Here is a tiny trained network, its code and every weight. The questions are about switching its units off for an input and a class, where a switched-off unit gives its printed mean instead of its output.

import numpy as np


def w(rows, s, z=0):
    codes = np.array(rows[::2]) - 128.0
    scale = np.full(codes.shape[1], s)
    scale[-1] = z or s
    return codes * scale


def f(y):
    return y / 2 * (1 + np.tanh(0.7978845608 * (y + 0.044715 * y**3)))


def log_softmax(a):
    a = a - a.max(-1, keepdims=True)
    return a - np.log(np.exp(a).sum(-1, keepdims=True))


def net(x, mask):
    res = np.array(x, float).reshape(1, 7) / 4 @ E
    y = f(res @ A[0][:, :-1].T + A[0][:, -1])
    res = res + np.where(mask, y, B[0][:, -1]) @ B[0][:, :-1]
    return log_softmax(res[-1] @ U[:, :-1].T + U[:, -1])


A, B = {}, {}
E = w([
[129,128,128],'x0',
[128,127,128],'x1',
[128,129,129],'x2',
[232,68,49],'x3',
[108,3,167],'x4',
[129,129,128],'x5',
[224,153,245],'x6',
],0.012)
A[0] = w([
[92,251,119,182],'n0',
[131,160,193,152],'n1',
[189,97,95,164],'n2',
[30,124,156,172],'n3',
[110,140,240,96],'n4',
[128,72,67,155],'n5',
[102,108,74,176],'n6',
[181,148,165,164],'n7',
[126,65,132,119],'n8',
[168,173,139,149],'n9',
[71,151,123,208],'n10',
[97,149,100,202],'n11',
[159,221,83,254],'n12',
[78,142,174,218],'n13',
[140,124,199,158],'n14',
[150,206,129,195],'n15',
[198,106,50,202],'n16',
[179,128,188,176],'n17',
],0.017,0.0087)
B[0] = w([
[75,159,110,244],'n0',
[117,153,178,196],'n1',
[223,140,154,195],'n2',
[87,85,157,228],'n3',
[131,136,178,214],'n4',
[197,115,104,200],'n5',
[167,140,45,196],'n6',
[166,182,194,201],'n7',
[188,127,158,173],'n8',
[134,183,146,181],'n9',
[67,74,103,202],'n10',
[82,92,57,187],'n11',
[91,226,65,250],'n12',
[45,107,141,210],'n13',
[123,115,162,198],'n14',
[109,163,128,212],'n15',
[191,146,104,228],'n16',
[152,124,249,216],'n17',
],0.013,0.017)
U = w([
[57,140,77,153],'0',
[149,178,56,64],'1',
[82,189,153,110],'2',
[157,204,128,171],'3',
[93,9,121,218],'4',
[173,89,88,180],'5',
[102,97,180,142],'6',
[175,110,159,1],'7',
],0.013,0.004)

Each question gives the input, the list of numbers given to net, and the class t.
The units are the neurons (one row each of A and B). Each row of codes is followed by its name. A weight is (code - 128) times the scale printed after its matrix; where a second scale follows, it is the last column's (A, B and U).
mask holds one flag per neuron, in row order. A switched-off neuron (its flag False) gives its mean, the last column of its row in B, instead of its output. The means were averaged over made-up inputs and are rounded, as every weight is.
A unit's drop is (log p(t) with every unit on - log p(t) with that unit switched off) / (log p(t) with every unit on - log p(t) with every unit switched off).
The circuit of an input: a set's keep is (log p(t) with only the set's units on - log p(t) with every unit switched off) / (log p(t) with every unit on - log p(t) with every unit switched off). Starting from the 12 units with the biggest drops (on a tie, the unit counted first), units are removed one at a time, each time the one whose removal leaves the highest keep (on an exact tie, the one counted first), for as long as the keep stays at least 0.8.
units of the circuit, in order: the units of the circuit, biggest drop first
most important unit: the unit with the biggest drop
top k neurons: the k neurons with the biggest drops, biggest first
drop when u is switched off: that unit's drop, to one decimal
input [-2,3,-3,-8,0,1,-5], class 0: most important unit	n0
input [-6,0,0,5,4,3,1], class 7: units of the circuit, in order	[n12 n2]
input [1,3,6,5,1,5,-3], class 5: units of the circuit, in order	[n12 n5]
input [-7,-5,-7,2,-8,2,0], class 1: units of the circuit, in order	[n17 n12]
input [-3,-6,-8,8,1,-2,-3], class 5: units of the circuit, in order	[n12 n5]
input [6,-8,-8,-4,1,8,-5], class 4: units of the circuit, in order	[n12 n10]
input [1,6,3,-1,6,-6,1], class 6: top 2 neurons	[n11 n10]
input [-4,5,2,4,1,-5,8], class 7: top 3 neurons	[n12 n17 n0]
input [3,-3,8,-8,5,1,1], class 6: top 2 neurons	[n4 n1]
input [-4,4,-6,1,-3,-2,-3], class 1: top 2 neurons	[n13 n3]
input [-3,-6,7,7,2,4,1], class 7: top 3 neurons	[n12 n2 n11]
input [-8,-8,-3,-8,2,4,-8], class 4: top 2 neurons	[n12 n3]
input [2,4,-6,-2,1,-6,-7], class 4: drop when n12 is switched off	0.4
input [-5,-4,8,1,2,-1,0], class 5: most important unit	n12
input [-7,7,2,-2,3,-4,5], class 6: drop when n12 is switched off	0.2
input [1,6,-7,1,6,8,-8], class 5: drop when n6 is switched off	0.3
input [-8,-3,-6,8,-8,1,-1], class 1: drop when n16 is switched off	0.0
